Group and class of each row
[3, -1, 0, 14, -1, 11, 0, -27, 1, -1, -6, -1, 2, 7, 12, 21, 0, -11, 4, -4, -31, 4, -5, 16, 6, -10, 25, -1, -13, -5, -3, -32, 18, 10, 39, 8, 3, -5, -3, 13, 7, 21, -6, -2, 0, 1, -2, -2, -51, -18, -5, 2, 4, -10, -13, -9, -1] : U > W
[3, -3, 6, 12, 0, 14, 3, -26, 0, -1, -3, 0, 1, 5, 14, 5, -4, -14, 7, 8, -15, 8, -1, 15, 4, -7, 21, 6, -6, -4, 4, -39, 11, 7, 21, 2, 4, 0, 6, 15, 8, 7, -11, 0, -2, 6, -5, 2, -51, -17, -3, 2, 5, -3, -10, -6, -6] : Z > Y
[9, -13, -11, 1, 8, 5, 1, 20, 7, 3, 5, 1, -5, 1, 3, 8, 0, -16, 5, 7, 12, -2, -8, -4, -2, 5, -11, 5, -22, 1, 1, 0, 40, 2, -24, -15, -9, -12, 0, 9, 4, 19, 15, -4, 2, -10, 1, -3, -9, 12, 0, -2, -4, 4, -6, -2, 3] : G > D
[6, -8, -5, 4, 4, 15, 3, 9, 5, -1, 8, 1, 1, -4, 9, 2, -2, -27, -1, 11, 15, -3, 0, 4, -4, 1, -9, 10, -15, -2, 9, -19, 29, 2, -18, -12, -7, -7, -1, 20, 4, 14, 6, -3, 5, 1, -1, 1, -17, 12, -9, -1, 6, 7, -11, -3, -14] : G > Q
[0, 3, 8, -8, 4, 6, 0, 6, -4, 2, 4, 4, 0, -8, -5, -21, -1, -13, -7, 18, 32, -1, 4, -6, -2, 5, -13, 8, 15, -3, 15, -11, -6, -4, -24, -8, 3, 12, 16, 2, 9, -21, -10, -2, 4, 5, 0, 3, 29, 8, 5, -1, 11, 13, -1, 1, -16] : A > S
[11, -13, -11, 1, 8, 8, 0, 18, 5, -1, 6, 2, -5, -6, 1, 8, -1, -15, 1, 6, -2, -8, -5, -7, -3, -1, -12, 6, -23, 3, 4, -6, 35, 3, -19, -17, -6, -14, -2, 12, 3, 16, 21, -7, 3, -4, 2, -8, -10, 13, 7, -2, -7, -7, -13, 0, 3] : G > D
[12, -10, -9, 0, 3, 10, 1, 17, 3, 1, 2, -1, -4, -1, 3, 9, -2, -14, 0, 4, 20, -6, 2, 2, -1, 6, -16, 6, -20, 3, 3, 2, 24, 2, -28, -9, -9, -10, 1, 15, 3, 27, 15, -2, 7, -3, 0, 0, 1, 16, -3, -1, 3, 5, -8, -3, 2] : G > P
[4, 7, 1, -5, 2, 14, 2, 14, -5, 2, 10, 2, 0, -10, 1, -27, -1, -20, -7, 21, 47, 0, 8, 2, -5, 1, -17, 12, 9, -6, 16, -11, 1, -4, -33, 3, -2, 13, 20, 8, 1, -12, -10, 0, 2, 4, -2, 5, 14, 14, -6, 0, 19, 23, -3, 4, -18] : A > T
[6, -9, -3, 14, -2, 12, 0, -21, 3, 2, -6, -1, -1, 7, 14, 19, -2, -11, 11, -4, -25, 3, -3, 13, 5, -6, 23, 0, -24, 0, -1, -33, 26, 10, 28, 2, 1, -9, -3, 13, 7, 28, -1, 2, 10, 2, -2, -3, -51, -10, -2, 5, -5, -10, -10, -9, 3] : U > W
[2, -4, -1, 5, 2, 10, 3, -15, 1, 0, -1, -2, -2, 3, 7, 5, -4, -7, 5, 3, -16, 1, -4, 4, 1, -4, 13, 0, -12, -1, 2, -26, 18, 6, 10, -2, 1, -5, 2, 10, 2, 15, -5, 1, 0, 2, -3, 2, -41, -6, 0, -2, -2, -5, -6, -6, -3] : U > N
[10, -14, -8, 1, 7, -6, -1, 10, 3, -1, -1, -2, -8, 0, -2, 15, -7, -6, 6, 2, -23, -3, -7, -15, 2, 6, 0, 1, -25, 3, 0, -8, 26, 8, -6, -19, -3, -13, -9, 7, 2, 15, 15, -2, -2, -6, -4, -4, -15, 2, 12, -3, -15, -11, -9, -2, 6] : G > D
[-1, 7, 10, 14, -7, 11, 0, -31, -5, 0, -2, 1, 10, 4, 15, 7, 0, -13, 3, -2, -1, 7, 8, 28, 4, -11, 25, -3, 6, -8, -3, -23, -5, 5, 30, 20, 5, 10, 0, 8, 10, 5, -18, 0, -2, 8, -6, 4, -45, -14, -13, 4, 9, 2, 0, -9, -6] : Z > Y
[6, -7, -6, 10, 5, 10, 0, -14, 4, 12, 1, 1, 2, 5, 10, 26, -4, -16, -3, -4, -26, -5, -7, 8, -1, -7, 12, 4, -22, -4, 2, -28, 20, 9, 23, -2, 1, -8, -5, 15, 8, 35, 7, -3, 9, 8, 4, -7, -47, -1, 0, 6, 1, -4, -20, -5, -7] : U > K
[11, -12, -11, 6, 7, 16, 1, 9, 2, 2, 2, 2, 1, 1, 3, 16, -1, -20, -1, 0, 6, -6, -1, 8, -3, -1, -4, 5, -20, 1, 1, -8, 31, 3, -12, -9, -6, -9, -5, 15, 6, 35, 19, -1, 7, 2, 1, -5, -17, 11, -1, 1, 3, 6, -15, -3, -1] : G > Q
[1, 5, 10, -8, 0, 13, 3, 8, -9, 0, 7, 5, 2, -16, 0, -20, -3, -19, -13, 19, 49, -5, 9, 3, -6, -2, -23, 15, 22, -10, 14, -9, -11, -8, -37, -5, -1, 18, 20, 6, -1, -22, -17, 0, 2, 10, 2, 4, 27, 16, -5, 1, 25, 26, -1, 5, -22] : A > T
[15, -13, -10, 0, 8, 10, 0, 20, 3, 2, 7, 0, -6, -2, 1, 7, -1, -16, 1, 10, 9, -7, -2, -6, -4, 4, -13, 6, -22, 6, 12, -11, 36, 5, -29, -17, -9, -11, 2, 17, 1, 27, 14, -1, 6, -4, 2, -3, -9, 17, 5, -2, 1, 3, -16, -2, -3] : G > P
[12, -17, -12, 0, 10, 10, 1, 12, 5, 3, 6, -2, -6, 2, 3, 7, -1, -20, 5, 12, -3, -3, -6, -4, 0, 5, -5, 11, -28, 3, -30, -22, 41, 9, -19, -17, -6, -15, 3, 18, -6, 33, 15, -6, 3, -5, -3, -1, -27, 8, 5, 4, -6, -2, -15, -4, 0] : G > P
[-1, 0, 4, 6, -3, 0, 0, -18, -1, 3, -6, -2, 1, 4, 8, 0, 3, 4, 6, -3, -12, 9, 6, 12, 1, -5, 24, -4, 4, -3, -6, -13, -8, 4, 21, 12, 3, 1, 1, -2, 5, -7, -9, -2, -3, 0, -7, -1, -26, -11, -9, 2, -2, -5, 7, -5, 4] : Z > X
[0, -5, -2, 6, -1, 4, 1, -7, 1, -2, -3, -1, 0, 6, 6, 4, -5, -10, 7, -1, -5, 3, 1, 13, 4, -2, 9, 0, -9, 0, 1, -17, 10, 7, 9, 1, -1, -4, 3, 9, 5, 13, -5, -5, -2, 0, -2, 4, -32, -4, -6, 1, 2, -2, -5, -6, -1] : U > N
[-1, 7, 7, -5, -2, 16, 2, 9, -9, 2, 12, 6, 2, -7, 1, -14, -1, -20, -15, 16, 49, -4, 9, 8, -8, -1, -19, 11, 15, -4, 12, -3, -4, -3, -32, -1, -2, 17, 15, 7, 3, -8, -10, -2, 4, 7, 3, 3, 25, 16, -6, -4, 20, 26, -1, 3, -16] : A > C
[2, -7, -3, 8, 3, 0, 2, -10, 4, -1, -7, -3, -3, 7, 7, 11, -2, 0, 9, -4, -27, 2, -5, 2, 6, -2, 13, -5, -15, -1, -2, -18, 16, 8, 20, -1, 2, -12, -1, 5, 3, 15, 7, 1, 0, -3, -3, -6, -36, -10, 2, 1, -7, -14, -4, -5, 5] : U > N
[6, 2, 6, 12, -8, 10, 4, -28, -2, 2, -4, 0, 5, 4, 13, 9, -3, -11, 8, 2, -3, 3, 1, 23, 6, -10, 24, 0, -1, -7, -4, -26, 14, 6, 26, 12, -3, -1, 1, 13, 9, 15, -11, -2, 1, 4, -6, 5, -48, -12, -14, 1, 6, 1, -2, -5, -5] : Z > Y
[0, -4, 2, 6, -2, 8, 0, -12, 1, -1, -3, 0, 0, 5, 19, 2, 2, -8, 2, 2, -3, 2, 3, 10, 4, -5, 12, 0, -2, -2, 0, -10, 7, 3, 9, 4, 2, 0, 1, 9, 6, 8, -7, 4, 2, -1, -3, 0, -28, -6, 3, 3, 5, -4, -1, -1, -3] : U > N
[4, -6, -6, 6, 1, 6, 0, -4, 2, 1, -1, -3, 0, 5, 6, 6, 4, -3, 8, -2, -12, 2, -3, 3, 1, -1, 10, -1, -14, 1, -3, -11, 16, 4, 9, -1, -3, -9, -4, 9, 6, 15, 6, -3, 1, -2, -1, 1, -27, -3, -1, 1, -5, -5, -2, -16, 6] : U > N
[-4, 6, 9, 40, -9, 9, -3, -31, -1, -1, -7, 5, 5, 6, 12, 6, -3, -1, 7, -6, -19, 9, 5, 22, 6, -10, 27, 1, 1, -5, -9, -17, -8, 3, 38, 18, 6, 4, -1, 2, 5, 2, -20, 3, -3, 4, -5, 5, -44, -18, -13, 6, 4, -4, 5, -4, 3] : Z > Y
[-2, 5, 5, 12, -3, 9, 1, -26, -2, 2, -1, -2, -3, 5, 14, 3, -4, -5, 11, 20, -17, 11, 3, 16, 5, -6, 29, -1, -3, -5, -5, -31, 5, 9, 35, 9, 6, -1, 1, 4, 7, 4, -15, -2, -1, 0, -6, 4, -51, -18, -8, 0, -3, -7, 1, -9, 0] : Z > X
[-20, 0, 5, 10, 1, 9, 0, -21, 0, -1, -4, 0, 3, 1, 10, 6, -4, -10, 5, 2, -14, 3, 5, 11, 2, -9, 16, 2, -5, -4, 2, -33, 11, 8, 24, 2, 8, 2, 3, 7, 3, 9, -8, 1, 1, 11, -3, 2, -39, -9, -3, 3, 9, -1, -8, -5, -8] : Z > X
[12, -15, -10, 2, 8, 11, -4, 18, 6, 1, 5, -6, -8, -3, 2, 3, -1, -11, 7, 6, 7, -5, -5, -5, -3, 5, -10, 5, -27, 4, 3, -10, 35, 7, -24, -17, -10, -13, -1, 14, 3, 31, 18, -3, 12, -8, 0, -4, -13, 13, 3, 0, -2, -3, -10, -4, 1] : G > D
[-2, 5, 6, 6, -1, 3, 4, -12, -4, -1, -2, 0, 1, 1, 3, -3, 3, -3, 5, 2, 5, 6, 2, 14, 4, -2, 12, 0, -2, -2, -3, -8, 0, 1, 8, 9, 1, -2, -2, 7, 6, 2, -9, 0, -2, -4, -3, 6, -21, -10, -9, 2, 2, 0, 2, -4, 4] : Z > X
[12, -17, -10, -1, 1, 9, 1, 20, 6, -8, 3, -5, -6, 1, -1, 2, 2, -16, 0, 9, 0, -8, -2, -4, -2, 8, -11, 2, -23, 4, 5, -11, 34, 4, -26, -28, -6, -13, 2, 12, 1, 20, 18, -2, 2, -7, -2, -3, -10, 13, 11, -3, -9, -3, -11, -2, 4] : G > D
[-2, 6, 4, 8, -3, 5, 1, -20, -1, 0, -4, 2, 1, 4, 7, 7, 1, -2, 7, -5, -13, -5, 0, 11, 2, -8, 18, 3, 2, -6, -1, -13, -4, 4, 25, 12, 1, 2, -2, 3, 4, 3, -11, 0, 0, 5, -3, 3, -31, -12, -7, 3, 3, -3, 1, -5, -3] : Z > X
[8, -10, -4, -1, 3, 7, 1, 8, 5, 4, 3, -2, -2, -6, 1, 3, -3, -13, 3, 5, 7, -2, 0, -4, -2, 4, -6, 5, -17, -1, -10, -12, 23, 2, -17, -11, -5, -9, 6, 12, 4, 14, 6, -2, 3, -2, -2, 1, -12, 8, 1, -3, -2, 2, -9, -4, 1] : G > Q
[-2, 2, 3, 7, 1, 1, -5, -20, -2, -7, -6, 2, 2, 4, 2, 10, -4, 9, 1, -6, -23, 3, 0, 9, 1, -8, 12, -3, 0, -2, 1, -12, -6, 4, 30, 6, 7, 5, -4, 2, 4, 1, -7, 1, -1, 7, -4, -2, -24, -13, 0, 2, -9, -4, -2, -1, -3] : Z > X
[5, -3, 3, 8, 1, 12, 0, -13, 1, 2, -1, 0, -1, 1, 8, 12, -4, -19, 4, 5, -7, 1, 1, 9, 1, -4, 1, 4, -9, -3, 1, -27, 14, 6, 12, 1, 2, -2, -4, 12, 6, 18, -5, -5, 5, 5, -2, -1, -38, -1, -6, 0, 3, -2, -5, -4, -3] : Z > R
[-5, 14, 16, -9, -2, 5, 2, 7, -9, -1, 8, 7, 4, -14, -2, -32, 2, -8, -12, 20, 51, -1, 13, 1, -5, 2, -20, 12, 34, -5, 21, 1, -12, -10, -34, 5, 2, 22, 21, 0, 1, -38, -23, 0, -2, 5, 0, 7, 45, 10, -5, 2, 23, 28, 6, 9, -23] : A > T
[-4, -2, 9, 8, -1, 2, 5, -22, -1, 0, -6, -1, 3, 2, 6, 2, -3, -5, 3, -4, -20, 5, -2, 10, 4, -8, 23, -2, 1, -1, 1, -22, -3, 3, 25, 6, 5, 4, -1, 2, 6, 6, -12, 2, -1, 17, -1, 1, -37, -13, -8, 0, 2, -6, 0, -3, -3] : Z > X
[12, -18, -13, 0, 7, 10, -1, 21, 7, 2, 2, -1, -9, 0, 5, 4, -2, -17, 6, 10, 1, -6, -5, -10, 0, 7, -10, 3, -22, 11, 4, -13, 39, 4, -35, -18, -9, -18, -2, 13, 6, 27, 21, -2, 2, -7, 2, -4, -13, 11, 4, -2, -7, -1, -9, -5, 3] : G > P
[4, -6, 0, 6, -4, 2, 1, -7, 3, 10, 0, 2, 1, 3, 6, 8, 1, -7, 5, -3, -2, 1, 4, 13, 4, -5, 9, 0, -8, -3, -7, -7, 9, 4, 13, 6, -4, -9, -6, 5, 4, 16, 1, -2, 4, -2, -3, 0, -23, -1, -6, 1, -2, 0, -4, -3, 4] : U > N

Group and class of each row
[23, 4, -10, -2, 13, -8, 3, -2, 21, 0, -5, 9, 5, 38, 6, 3, -5, 3, 5, 7, -17, -5, 5, 23, 16, 15, 6, 3, 22, 4, -9, -11, -4, -19, 6, 11, -9, 12, 0, -7, 8, -9, 0, -3, -9, -11, -6, -14, -1, -2, 10, 6, -9, -6, 3, -23, -11] : ZT > MB
[-29, -3, 19, -2, -8, 4, 6, 7, -9, -3, 11, 20, -7, -32, 2, 13, -10, -5, -24, -20, 17, -1, 7, -18, -16, -3, 8, 5, -32, -5, -11, 14, 8, 8, -2, -29, 17, -13, 0, 11, 1, 6, -26, -7, 8, -2, 0, 24, 3, 3, 2, -8, -1, 1, -5, -1, -1] : CQ > BC
[14, 6, 10, 27, 19, -10, 0, -7, 16, 1, -3, 20, 15, 19, 7, -7, 9, 12, 0, 15, -4, -3, 0, 19, 3, 2, 11, 7, 19, 1, -16, -3, 2, -9, -2, 4, 8, 7, 5, -5, 0, -5, 5, 0, -1, -5, 0, -5, -28, 1, 7, 12, -5, -7, 0, 1, -11] : ZT > MB
[13, 9, -31, -3, 11, 2, 9, 2, 12, 0, 4, 18, 3, 3, 2, 8, 4, -13, -9, -2, 11, -3, 21, 11, -11, 7, 26, -7, 13, 11, 9, -9, -3, -8, -3, 2, 9, 1, -7, -8, 11, -12, -14, -4, -8, -1, -1, 7, -22, -3, 1, 3, -7, -10, 3, -44, -24] : MR > TJ
[11, -1, -30, 4, -1, 14, 4, 5, 5, -1, 3, 9, 6, 3, -1, 1, 23, -8, -9, 18, -8, 0, 12, 17, -9, 2, 18, -8, 35, 11, 22, -18, -30, -12, 6, 23, 14, 6, -1, -20, 25, -15, -1, 5, -11, 4, -8, 4, -25, 6, 1, -2, 3, -5, 0, -41, -10] : MR > QL
[10, -2, -37, 0, 21, -3, 12, 0, 8, -4, 0, 21, 7, 0, 8, 8, 4, 1, -8, -2, 4, 2, 7, 15, -3, 5, 20, -1, 8, 6, 1, -4, 0, -11, -3, -7, 10, -10, 0, -12, 6, -32, -12, 0, -2, -10, -8, 8, -31, 0, 0, 4, -5, -10, 10, -36, -22] : MR > QM
[16, 5, -1, 2, 17, -10, 8, -2, 12, 2, 0, 29, 14, 38, 8, -2, -2, 20, -5, 8, 2, -11, 2, 21, -2, -1, 31, 11, 18, 1, -18, -1, -2, -13, 4, -1, 6, 6, -5, -14, 2, -13, -11, 2, 1, 0, -5, 22, -41, 3, 7, 11, -10, -3, 5, -33, -23] : ZT > MB
[21, 7, -27, 2, 6, 2, 10, 3, 13, 0, -4, 18, -3, 9, 4, 2, 3, -2, -6, 7, -4, -5, 8, 18, 7, 3, 18, -6, 28, 2, 8, -7, 3, -10, 1, 9, 9, 13, 0, -30, 13, -12, -1, 4, -10, -1, 11, 10, -34, -2, 4, -3, -12, -7, 0, -35, -24] : MR > QL
[15, -1, -23, 2, 14, -3, 1, -5, 22, 0, -2, 3, 8, 17, -5, 4, -9, -7, 6, -5, -10, 2, 4, 14, 7, 4, 5, -2, -1, 2, -3, 3, -4, -10, 2, 5, -9, 2, 0, 5, -7, -2, 0, 1, 5, -7, -2, 1, -12, -5, 2, 2, -4, 0, -3, -10, -9] : ZT > GQ
[21, 10, 20, 3, 24, -20, 6, -11, 8, -2, 3, 34, 24, 48, 13, -8, -9, 42, -3, 8, -11, -8, 5, 23, 9, -1, 19, 26, 19, -3, -29, 4, -9, -8, -2, -9, 16, 1, -4, -20, 4, -4, -22, -6, 3, -12, 5, 2, -50, -3, 12, 19, -14, -4, 4, -31, -25] : ZT > MB
[25, 6, 0, -1, 17, -12, 8, -8, 8, 3, -27, 25, 16, 46, 7, -3, -2, 22, -1, 4, -10, -6, 3, 13, -1, 1, 17, 12, 17, 3, -8, 4, 0, -9, 0, 0, -2, 6, -6, -19, 6, -7, 0, 1, -11, -8, -1, 4, -30, -3, 7, 7, -10, -4, 6, -22, -18] : ZT > MB
[-17, -12, 11, 2, -17, 4, 3, 5, -26, -5, 10, 23, -5, -26, 7, 10, -6, 29, -18, -2, 12, 0, 21, -9, -12, -2, 24, 13, -2, 0, 6, 9, 5, 19, -6, -22, 19, -9, 1, -16, 0, -4, -20, -4, 13, 5, 4, 20, -8, 0, -4, 0, -1, 7, -4, -15, -6] : CQ > Lg
[-10, -3, 1, 2, -8, 8, 8, 3, -26, -3, -2, 35, -7, -23, 7, 8, 0, 28, -18, -7, 4, -4, 14, -8, -7, -5, 22, 12, 1, -11, 17, 17, 21, 21, -4, -33, 36, -3, -3, -25, -1, -5, -2, 4, 10, 6, -3, 18, -11, -3, -3, -3, -5, 1, -4, -15, -8] : CQ > Lg
[-8, 4, 15, -4, -7, -6, 4, 2, -19, -4, 7, 36, 5, -8, 5, 11, -2, 29, -11, -6, 0, 1, 12, -11, -11, 2, 21, 15, -3, -10, -2, 11, 6, 10, -1, -20, 22, -10, 0, -20, 4, -2, -11, 4, -7, 1, -1, 10, -11, 4, -1, 2, -8, 8, -4, -19, -6] : CQ > Lg
[-19, -4, -14, -8, -8, -13, 10, 1, -7, -2, -3, 13, 0, -24, 1, 12, -18, -13, -17, -29, 17, -4, 11, -18, -5, 4, 4, -4, -37, -2, -21, 7, 12, 3, -1, -29, 2, -13, -4, 9, -10, 10, -24, -7, 0, -6, 10, 11, -1, 3, -4, -3, -1, -2, -9, -3, -7] : CQ > BC
